After every row comes roughly how far along a hidden order it lies, from 0 to 12.
[14,18,21,38,13,11,10,7,28,19,42,23,25,46,29,30,11,58,14,24,31,27,18,16,19,22,6,57,6,0,19,10,7,17,43,11,7,14,78,30,36,5,6,31,8,25,33,18,30]
6
[26,15,22,17,9,18,21,4,54,18,23,23,28,37,37,16,12,-7,23,9,30,35,16,14,51,19,15,10,3,2,42,25,5,14,28,10,6,21,59,37,15,11,10,24,33,86,5,13,22]
6
[45,15,19,32,31,6,12,8,22,27,25,21,31,23,43,30,13,67,17,9,14,14,17,19,31,31,14,23,2,-1,8,21,3,20,20,13,7,24,48,25,23,6,9,15,27,43,10,21,30]
3
[25,15,28,22,22,13,15,7,33,30,21,16,29,24,44,28,17,60,11,22,23,18,17,17,47,23,13,17,9,0,30,22,3,21,19,6,9,21,32,15,22,9,13,16,10,41,9,31,16]
1
[20,21,26,26,17,17,19,9,29,35,21,14,29,37,33,13,16,32,15,4,39,22,15,25,29,14,10,27,-1,1,26,8,7,15,42,5,8,20,68,30,35,6,8,22,17,45,16,16,18]
8
[4,15,27,27,21,3,14,13,26,5,27,4,32,24,24,28,6,51,21,12,24,25,18,24,11,27,4,32,9,-3,15,18,4,24,19,13,11,29,74,46,33,4,2,38,21,29,13,15,13]
9
[42,13,29,23,10,22,16,7,57,44,35,24,28,51,19,15,17,-8,12,27,80,1,12,18,28,18,13,18,-5,5,102,10,15,14,23,2,11,17,53,16,25,11,14,2,11,54,4,11,33]
2
[28,15,35,29,16,21,10,9,20,32,22,19,29,32,24,17,17,6,20,34,44,6,11,19,35,41,15,2,-7,3,77,12,5,26,16,6,6,15,41,14,18,12,13,20,24,36,5,13,19]
1
[27,14,12,24,9,11,16,11,49,39,37,26,23,39,17,26,13,36,14,13,34,27,20,15,24,24,10,34,4,1,47,13,9,19,23,5,11,12,56,31,8,5,8,18,14,43,13,35,35]
1
[46,16,32,13,21,9,9,10,40,31,20,40,33,28,46,15,17,28,14,12,29,16,15,22,28,18,9,5,-11,3,36,18,6,19,16,7,13,21,51,7,18,1,21,18,16,54,11,19,32]
3
[23,16,18,15,17,8,18,6,17,18,13,26,31,16,19,31,10,55,26,13,13,14,29,17,33,36,10,29,11,-1,13,28,4,23,27,13,11,22,50,50,14,4,9,16,33,37,10,17,23]
0
[16,18,26,21,12,7,19,9,32,27,35,26,31,34,33,22,12,9,16,10,32,26,21,18,20,22,12,15,-17,2,34,24,7,15,38,5,12,24,76,32,33,7,10,25,31,32,7,14,12]
4
[26,18,12,57,13,14,15,4,29,40,48,20,35,59,33,32,16,10,8,33,40,16,15,15,20,28,15,24,-17,5,56,18,6,14,31,8,8,3,51,15,81,6,8,22,11,18,28,13,23]
6
[39,13,20,31,8,7,10,10,32,36,20,25,23,37,21,16,12,8,15,19,42,14,13,14,21,27,11,19,-2,2,55,9,8,20,9,2,10,16,41,12,37,10,11,19,13,29,11,10,27]
3
[11,13,16,35,10,11,8,11,31,30,31,20,27,20,42,19,11,24,16,4,40,22,13,26,16,21,13,34,-6,1,23,12,7,13,20,12,8,11,76,19,47,9,6,36,12,61,18,12,21]
11
[66,12,33,39,19,7,12,8,29,56,35,33,28,38,28,10,17,21,15,15,13,7,16,12,26,32,8,41,-5,3,47,11,6,24,17,7,13,13,67,2,60,10,18,13,14,35,10,29,46]
0
[28,23,19,15,17,15,18,2,34,30,32,33,30,36,31,26,15,9,14,20,33,16,10,11,38,34,21,2,-12,5,47,18,6,11,32,7,10,11,59,43,17,8,8,12,22,35,4,15,24]
3
[34,12,18,35,13,11,8,7,17,32,10,31,24,2,36,15,15,34,20,14,26,26,4,25,21,20,8,19,-2,1,17,7,5,18,2,13,10,10,64,17,72,9,7,26,11,52,20,15,23]
12
